Below is a small trained network, with its code and all its weights. Each question gives an input and a class and asks what happens when units are switched off, that is, made to give their printed mean instead of their output.

import numpy as np


def w(rows, s, z=0):
    codes = np.array(rows[::2]) - 128.0
    scale = np.full(codes.shape[1], s)
    scale[-1] = z or s
    return codes * scale


def f(y):
    return np.maximum(y, 0)


def log_softmax(a):
    a = a - a.max(-1, keepdims=True)
    return a - np.log(np.exp(a).sum(-1, keepdims=True))


def net(x, mask):
    res = np.array(x, float).reshape(1, 5) / 4 @ E
    y = f(res @ A[0][:, :-1].T + A[0][:, -1])
    res = res + np.where(mask, y, B[0][:, -1]) @ B[0][:, :-1]
    return log_softmax(res[-1] @ U[:, :-1].T + U[:, -1])


A, B = {}, {}
E = w([
[119,81,20,58],'x0',
[123,129,129,127],'x1',
[129,126,127,127],'x2',
[136,253,78,120],'x3',
[16,127,95,211],'x4',
],0.0067)
A[0] = w([
[50,125,105,175,114],'N1',
[122,67,163,123,95],'N2',
[149,74,145,126,117],'N3',
[112,74,161,108,104],'N4',
[130,151,230,157,102],'N5',
[126,104,57,88,105],'N6',
[72,131,96,174,127],'N7',
[152,187,100,130,133],'N8',
[122,75,159,126,99],'N9',
[116,143,188,172,116],'N10',
[107,92,144,101,128],'N11',
[83,138,110,122,254],'N12',
[136,73,147,128,108],'N13',
[129,210,92,103,98],'N14',
[64,121,119,168,100],'N15',
[140,74,139,136,108],'N16',
[120,149,211,169,102],'N17',
[133,198,96,109,123],'N18',
[135,199,94,117,123],'N19',
[64,126,99,157,120],'N20',
[113,85,60,81,99],'N21',
[127,110,99,112,114],'N22',
[53,114,111,190,121],'N23',
[254,125,169,56,116],'N24',
[115,94,57,90,107],'N25',
[128,74,152,129,97],'N26',
[147,194,107,109,115],'N27',
[114,96,68,91,113],'N28',
],0.0096)
B[0] = w([
[115,177,130,37,171],'N1',
[40,122,102,183,144],'N2',
[17,123,128,160,146],'N3',
[55,138,121,171,144],'N4',
[192,215,44,169,163],'N5',
[166,171,68,181,156],'N6',
[131,156,132,23,168],'N7',
[52,61,166,190,163],'N8',
[32,126,107,198,142],'N9',
[187,192,62,146,159],'N10',
[95,106,135,160,145],'N11',
[223,3,222,135,254],'N12',
[27,115,120,183,144],'N13',
[41,86,147,194,158],'N14',
[96,220,114,37,155],'N15',
[59,129,132,168,142],'N16',
[204,234,44,193,160],'N17',
[38,64,161,190,164],'N18',
[43,64,160,189,164],'N19',
[136,168,130,40,163],'N20',
[173,191,68,174,156],'N21',
[155,173,93,146,138],'N22',
[108,170,140,46,178],'N23',
[38,219,123,13,193],'N24',
[192,198,55,198,157],'N25',
[42,123,118,176,141],'N26',
[47,75,129,162,157],'N27',
[195,194,49,204,156],'N28',
],0.0058,0.0098)
U = w([
[33,98,141,224,32],'0',
[239,193,52,206,50],'1',
[105,175,138,2,55],'2',
[172,97,156,139,253],'3',
[179,87,159,140,239],'4',
],0.0096,0.0047)

Each question gives the input, the list of numbers given to net, and the class t.
The units are the neurons (one row each of A and B). Each row of codes is followed by its name. A weight is (code - 128) times the scale printed after its matrix; where a second scale follows, it is the last column's (A, B and U).
mask holds one flag per neuron, in row order. A switched-off neuron (its flag False) gives its mean, the last column of its row in B, instead of its output. The means were averaged over made-up inputs and are rounded, as every weight is.
A unit's drop is (log p(t) with every unit on - log p(t) with that unit switched off) / (log p(t) with every unit on - log p(t) with every unit switched off).
The circuit of an input: a set's keep is (log p(t) with only the set's units on - log p(t) with every unit switched off) / (log p(t) with every unit on - log p(t) with every unit switched off). Starting from the 12 units with the biggest drops (on a tie, the unit counted first), units are removed one at a time, each time the one whose removal leaves the highest keep (on an exact tie, the one counted first), for as long as the keep stays at least 0.8.
circuit, biggest first: the units of the circuit, biggest drop first
unit that matters most: the unit with the biggest drop
k most important neurons: the k neurons with the biggest drops, biggest first
drop of u: that unit's drop, to one decimal
input [-3,-1,-3,3,-7], class 2: circuit, biggest first => (N24)
input [6,5,6,-6,0], class 0: 2 most important neurons => (N3, N13)
input [-8,-1,-4,1,-7], class 1: 2 most important neurons => (N5, N17)
input [-7,4,-1,-1,-4], class 1: circuit, biggest first => (N5, N17)
input [-1,-6,8,3,-8], class 2: 2 most important neurons => (N24, N12)
input [2,2,-3,-2,-6], class 2: 2 most important neurons => (N24, N12)
input [-8,5,5,-6,5], class 1: 3 most important neurons => (N17, N5, N10)
input [-7,7,6,-2,4], class 1: 2 most important neurons => (N17, N5)
input [-6,8,-8,2,-8], class 2: 2 most important neurons => (N24, N12)
input [1,4,1,7,-5], class 0: drop of N18 => 0.1
input [4,-1,5,-4,7], class 2: drop of N7 => 0.1
input [7,1,1,0,6], class 1: drop of N28 => 0.3
input [-6,-3,-1,2,8], class 2: drop of N19 => 0.0
input [-6,-3,1,0,5], class 1: unit that matters most => N17
